Here is a tiny trained network, its code and every weight. The questions are about switching its units off for an input and a class, where a switched-off unit gives its printed mean instead of its output.

import numpy as np


def w(rows, s, z=0):
    codes = np.array(rows[::2]) - 128.0
    scale = np.full(codes.shape[1], s)
    scale[-1] = z or s
    return codes * scale


def norm(h):
    return h / np.sqrt((h * h).mean(-1, keepdims=True) + 1e-5)


def f(y):
    return np.maximum(y, 0)


def log_softmax(a):
    a = a - a.max(-1, keepdims=True)
    return a - np.log(np.exp(a).sum(-1, keepdims=True))


def net(x, mask):
    res = np.array(x, float).reshape(1, 3) / 4 @ E
    u = 0
    for l in range(3):
        y = f(norm(res) @ A[l][:, :-1].T + A[l][:, -1])
        res = res + np.where(mask[u : u + 10], y, B[l][:, -1]) @ B[l][:, :-1]
        u += 10
    return log_softmax(norm(res)[-1] @ U[:, :-1].T + U[:, -1])


A, B = {}, {}
E = w([
[125,113,104,254,198,91],'x0',
[157,129,72,69,166,45],'x1',
[5,111,177,78,178,76],'x2',
],0.008)
A[0] = w([
[60,201,106,220,188,119,70],'L0N1',
[98,126,254,122,164,179,232],'L0N2',
[90,146,170,233,187,101,87],'L0N3',
[21,148,208,178,146,133,102],'L0N4',
[107,159,157,227,110,157,43],'L0N5',
[131,94,116,100,80,204,5],'L0N6',
[224,155,40,115,175,123,105],'L0N7',
[197,126,178,116,114,226,56],'L0N8',
[127,159,162,196,216,126,78],'L0N9',
[133,142,103,230,165,103,68],'L0N10',
],0.0096,0.0035)
B[0] = w([
[127,19,108,83,22,114,204],'L0N1',
[228,206,193,143,213,55,254],'L0N2',
[150,2,50,144,88,62,219],'L0N3',
[35,36,166,91,174,113,233],'L0N4',
[92,34,35,138,168,139,199],'L0N5',
[63,83,126,148,69,174,180],'L0N6',
[109,237,71,115,223,75,219],'L0N7',
[70,160,66,157,88,203,220],'L0N8',
[155,90,89,158,57,97,191],'L0N9',
[154,86,216,39,171,137,206],'L0N10',
],0.0082,0.0069)
A[1] = w([
[171,101,50,78,142,93,77],'L1N1',
[62,66,226,162,24,133,178],'L1N2',
[28,160,149,111,186,241,192],'L1N3',
[170,151,77,97,163,94,85],'L1N4',
[163,88,120,54,178,76,101],'L1N5',
[107,132,231,78,187,133,76],'L1N6',
[123,123,120,125,74,159,105],'L1N7',
[155,200,212,123,200,160,24],'L1N8',
[211,244,109,73,193,111,36],'L1N9',
[128,212,104,147,207,106,3],'L1N10',
],0.011,0.0046)
B[1] = w([
[147,190,165,182,130,142,222],'L1N1',
[69,171,90,98,224,91,241],'L1N2',
[167,131,136,64,52,130,233],'L1N3',
[166,165,125,143,165,82,198],'L1N4',
[151,141,146,157,67,180,255],'L1N5',
[107,125,252,95,118,179,212],'L1N6',
[106,147,112,158,112,142,165],'L1N7',
[107,47,141,117,127,67,166],'L1N8',
[82,108,87,175,216,170,231],'L1N9',
[61,166,127,94,201,174,173],'L1N10',
],0.012,0.0072)
A[2] = w([
[85,90,161,168,207,70,48],'L2N1',
[183,149,154,151,211,55,99],'L2N2',
[114,138,236,106,102,143,34],'L2N3',
[165,229,159,60,153,139,54],'L2N4',
[89,73,209,124,132,123,186],'L2N5',
[163,23,201,133,65,85,99],'L2N6',
[112,174,156,53,212,93,120],'L2N7',
[251,143,132,116,101,67,57],'L2N8',
[144,127,39,128,53,162,128],'L2N9',
[137,180,98,104,53,206,2],'L2N10',
],0.012,0.0069)
B[2] = w([
[131,62,52,88,97,71,192],'L2N1',
[136,120,144,113,42,124,184],'L2N2',
[196,134,225,65,127,236,197],'L2N3',
[85,72,57,154,187,69,192],'L2N4',
[212,138,138,42,141,135,255],'L2N5',
[106,196,103,97,200,149,220],'L2N6',
[161,170,120,207,146,193,229],'L2N7',
[232,206,251,172,6,32,143],'L2N8',
[67,119,202,142,89,123,209],'L2N9',
[68,180,108,53,33,82,193],'L2N10',
],0.012,0.0082)
U = w([
[134,15,36,42,208,29,211],'0',
[234,182,174,207,53,12,166],'1',
[173,182,239,10,187,226,189],'2',
[10,211,99,78,8,161,190],'3',
[125,247,45,212,255,171,192],'4',
[47,47,82,229,91,167,150],'5',
[83,136,178,146,167,80,6],'6',
[70,137,191,152,175,66,6],'7',
],0.016,0.012)

Each question gives the input, the list of numbers given to net, and the class t.
The units are the neurons (one row each of A and B). Each row of codes is followed by its name. A weight is (code - 128) times the scale printed after its matrix; where a second scale follows, it is the last column's (A, B and U).
mask holds one flag per neuron, layer by layer. A switched-off neuron (its flag False) gives its mean, the last column of its row in B, instead of its output. The means were averaged over made-up inputs and are rounded, as every weight is.
A unit's drop is (log p(t) with every unit on - log p(t) with that unit switched off) / (log p(t) with every unit on - log p(t) with every unit switched off).
most important unit: the unit with the biggest drop
top k neurons: the k neurons with the biggest drops, biggest first
k most important neurons of layer l: the k neurons of layer l with the biggest drops, biggest first
drop of u: that unit's drop, to one decimal
input [5,7,-1], class 1: most important unit -> L0N1
input [4,-1,-2], class 0: 4 most important neurons of layer 0 -> L0N1; L0N2; L0N3; L0N5
input [-5,7,3], class 4: 3 most important neurons of layer 1 -> L1N9; L1N4; L1N3
input [-1,0,0], class 3: top 2 neurons -> L0N10; L1N3
input [2,-3,-2], class 5: 2 most important neurons of layer 2 -> L2N5; L2N9
input [6,-4,-7], class 5: top 2 neurons -> L0N2; L0N5
input [3,1,0], class 1: top 3 neurons -> L1N9; L2N8; L0N4
input [-5,2,-7], class 3: top 3 neurons -> L0N2; L0N8; L0N6
input [-7,3,-8], class 3: top 2 neurons -> L0N2; L0N8
input [1,-3,5], class 0: top 2 neurons -> L0N3; L2N1
input [7,3,0], class 1: top 2 neurons -> L2N8; L0N4
input [-1,7,6], class 2: 2 most important neurons of layer 0 -> L0N7; L0N3
input [2,4,3], class 1: 2 most important neurons of layer 1 -> L1N6; L1N9
input [-2,-1,-1], class 3: most important unit -> L0N8
input [5,-6,-5], class 5: 2 most important neurons of layer 1 -> L1N6; L1N8
input [4,-4,-8], class 5: 3 most important neurons of layer 0 -> L0N2; L0N8; L0N5
input [2,-1,5], class 0: drop of L0N3 -> 0.5
input [1,-3,1], class 0: drop of L0N4 -> 0.6
input [0,0,-3], class 4: drop of L0N7 -> 1.8
input [4,8,-1], class 4: most important unit -> L0N7
